Here is a tiny trained network, its code and every weight. The questions are about switching its units off for an input and a class, where a switched-off unit gives its printed mean instead of its output.

import numpy as np


def w(rows, s, z=0):
    codes = np.array(rows[::2]) - 128.0
    scale = np.full(codes.shape[1], s)
    scale[-1] = z or s
    return codes * scale


def norm(h):
    return h / np.sqrt((h * h).mean(-1, keepdims=True) + 1e-5)


def f(y):
    return y / 2 * (1 + np.tanh(0.7978845608 * (y + 0.044715 * y**3)))


def log_softmax(a):
    a = a - a.max(-1, keepdims=True)
    return a - np.log(np.exp(a).sum(-1, keepdims=True))


def net(x, mask):
    res = np.array(x, float).reshape(1, 3) / 4 @ E
    u = 0
    for l in range(4):
        y = f(norm(res) @ A[l][:, :-1].T + A[l][:, -1])
        res = res + np.where(mask[u : u + 4], y, B[l][:, -1]) @ B[l][:, :-1]
        u += 4
    return log_softmax(norm(res)[-1] @ U[:, :-1].T + U[:, -1])


A, B = {}, {}
E = w([
[196,117,134,87,93,198,95,221,156,142],'x0',
[47,44,197,140,107,49,163,254,191,126],'x1',
[39,117,94,46,228,250,223,114,103,36],'x2',
],0.0073)
A[0] = w([
[137,243,34,106,194,81,136,2,62,65,191],'0.n1',
[195,161,103,11,158,166,112,116,146,91,65],'0.n2',
[154,199,42,48,155,231,135,127,165,108,4],'0.n3',
[120,74,125,77,75,129,115,157,122,118,94],'0.n4',
],0.006,0.0022)
B[0] = w([
[114,199,127,150,69,195,202,98,144,142,254],'0.n1',
[255,178,81,49,204,84,78,118,61,114,171],'0.n2',
[146,115,77,101,185,127,71,90,112,175,194],'0.n3',
[141,188,76,117,140,140,201,174,145,112,137],'0.n4',
],0.0086,0.0078)
A[1] = w([
[89,146,54,82,219,208,122,114,75,56,5],'1.n1',
[116,107,113,29,167,124,185,81,83,111,9],'1.n2',
[208,85,70,99,181,151,58,118,99,186,75],'1.n3',
[121,255,53,119,98,223,119,119,47,146,211],'1.n4',
],0.0065,0.0015)
B[1] = w([
[110,87,140,130,100,62,110,174,253,190,210],'1.n1',
[96,79,142,151,124,65,97,117,160,151,167],'1.n2',
[96,119,130,167,129,136,171,114,48,74,179],'1.n3',
[166,172,149,99,130,165,164,149,128,141,254],'1.n4',
],0.013,0.0085)
A[2] = w([
[110,104,201,20,178,127,177,184,130,121,254],'2.n1',
[204,168,84,73,114,114,162,74,119,217,246],'2.n2',
[143,178,139,164,110,79,48,9,104,161,203],'2.n3',
[30,118,115,186,143,164,255,88,60,89,77],'2.n4',
],0.0062,0.0006)
B[2] = w([
[159,146,167,143,189,154,102,32,116,161,195],'2.n1',
[143,94,130,83,140,117,151,157,61,10,253],'2.n2',
[94,134,124,73,156,220,47,53,165,38,186],'2.n3',
[146,186,81,96,79,74,141,151,2,94,174],'2.n4',
],0.0097,0.0061)
A[3] = w([
[132,33,169,200,139,124,11,54,108,134,3],'3.n1',
[41,208,202,130,16,2,171,88,109,83,224],'3.n2',
[48,39,203,115,206,166,190,203,152,99,93],'3.n3',
[46,138,220,251,111,147,160,139,181,204,60],'3.n4',
],0.0058,0.0012)
B[3] = w([
[173,47,121,206,68,97,102,48,239,113,155],'3.n1',
[148,141,111,121,154,219,81,171,12,43,254],'3.n2',
[231,217,165,62,190,212,254,29,161,134,196],'3.n3',
[96,205,53,74,37,146,109,196,88,120,207],'3.n4',
],0.007,0.0052)
U = w([
[108,63,140,125,212,83,111,135,62,133,66],'0',
[86,133,183,82,164,112,178,101,237,231,147],'1',
[118,58,134,172,66,127,7,72,150,78,79],'2',
[92,89,89,189,115,129,128,78,125,213,2],'3',
[87,135,113,138,34,95,92,254,97,153,147],'4',
[171,197,117,56,150,220,165,63,59,86,203],'5',
],0.0097,0.0041)

Each question gives the input, the list of numbers given to net, and the class t.
The units are the neurons (one row each of A and B). Each row of codes is followed by its name. A weight is (code - 128) times the scale printed after its matrix; where a second scale follows, it is the last column's (A, B and U).
mask holds one flag per neuron, layer by layer. A switched-off neuron (its flag False) gives its mean, the last column of its row in B, instead of its output. The means were averaged over made-up inputs and are rounded, as every weight is.
A unit's drop is (log p(t) with every unit on - log p(t) with that unit switched off) / (log p(t) with every unit on - log p(t) with every unit switched off).
The circuit of an input: a set's keep is (log p(t) with only the set's units on - log p(t) with every unit switched off) / (log p(t) with every unit on - log p(t) with every unit switched off). Starting from the 12 units with the biggest drops (on a tie, the unit counted first), units are removed one at a time, each time the one whose removal leaves the highest keep (on an exact tie, the one counted first), for as long as the keep stays at least 0.8.
units of the circuit, in order: the units of the circuit, biggest drop first
most important unit: the unit with the biggest drop
top k neurons: the k neurons with the biggest drops, biggest first
k most important neurons of layer l: the k neurons of layer l with the biggest drops, biggest first
drop when u is switched off: that unit's drop, to one decimal
input [-2,2,1], class 0: top 3 neurons : (1.n1 0.n3 2.n4)
input [1,8,3], class 5: 2 most important neurons of layer 1 : (1.n1 1.n4)
input [-1,8,-2], class 5: units of the circuit, in order : (1.n1)
input [3,8,1], class 5: top 2 neurons : (1.n1 3.n3)
input [-1,1,-2], class 2: units of the circuit, in order : (1.n4 0.n1)
input [2,-4,-8], class 2: units of the circuit, in order : (0.n1 1.n4 3.n1)
input [3,0,-6], class 2: top 4 neurons : (1.n4 0.n1 1.n1 2.n3)
input [-2,5,-8], class 2: units of the circuit, in order : (1.n4 2.n3)
input [-7,5,1], class 4: units of the circuit, in order : (2.n4 3.n3)
input [8,3,3], class 1: top 2 neurons : (2.n2 3.n2)
input [7,-1,8], class 1: top 2 neurons : (1.n1 1.n2)
input [6,-1,5], class 0: top 2 neurons : (0.n2 0.n1)
input [2,6,-1], class 1: top 4 neurons : (1.n3 0.n1 2.n4 3.n3)
input [-3,2,8], class 1: most important unit : 1.n1
input [4,8,-3], class 1: top 2 neurons : (2.n4 3.n3)
input [2,0,-3], class 2: units of the circuit, in order : (0.n1 1.n4)
input [-3,5,-7], class 2: units of the circuit, in order : (1.n4 2.n3)
input [-8,5,-4], class 2: units of the circuit, in order : (1.n4 2.n3)
input [7,-2,-7], class 2: units of the circuit, in order : (0.n1 1.n4 3.n1)
input [-4,-1,8], class 1: units of the circuit, in order : (1.n1)
input [7,-2,4], class 0: 2 most important neurons of layer 1 : (1.n1 1.n2)
input [-2,-4,7], class 1: 2 most important neurons of layer 1 : (1.n1 1.n2)
input [5,-1,-5], class 2: 2 most important neurons of layer 0 : (0.n1 0.n2)
input [6,-2,-8], class 2: drop when 1.n4 is switched off : 0.7
input [3,1,4], class 1: drop when 1.n1 is switched off : 0.9
input [-3,-1,-6], class 2: drop when 1.n4 is switched off : 0.1
input [-1,4,7], class 1: drop when 0.n1 is switched off : 0.0
input [-7,2,-7], class 2: top neuron : (2.n3)
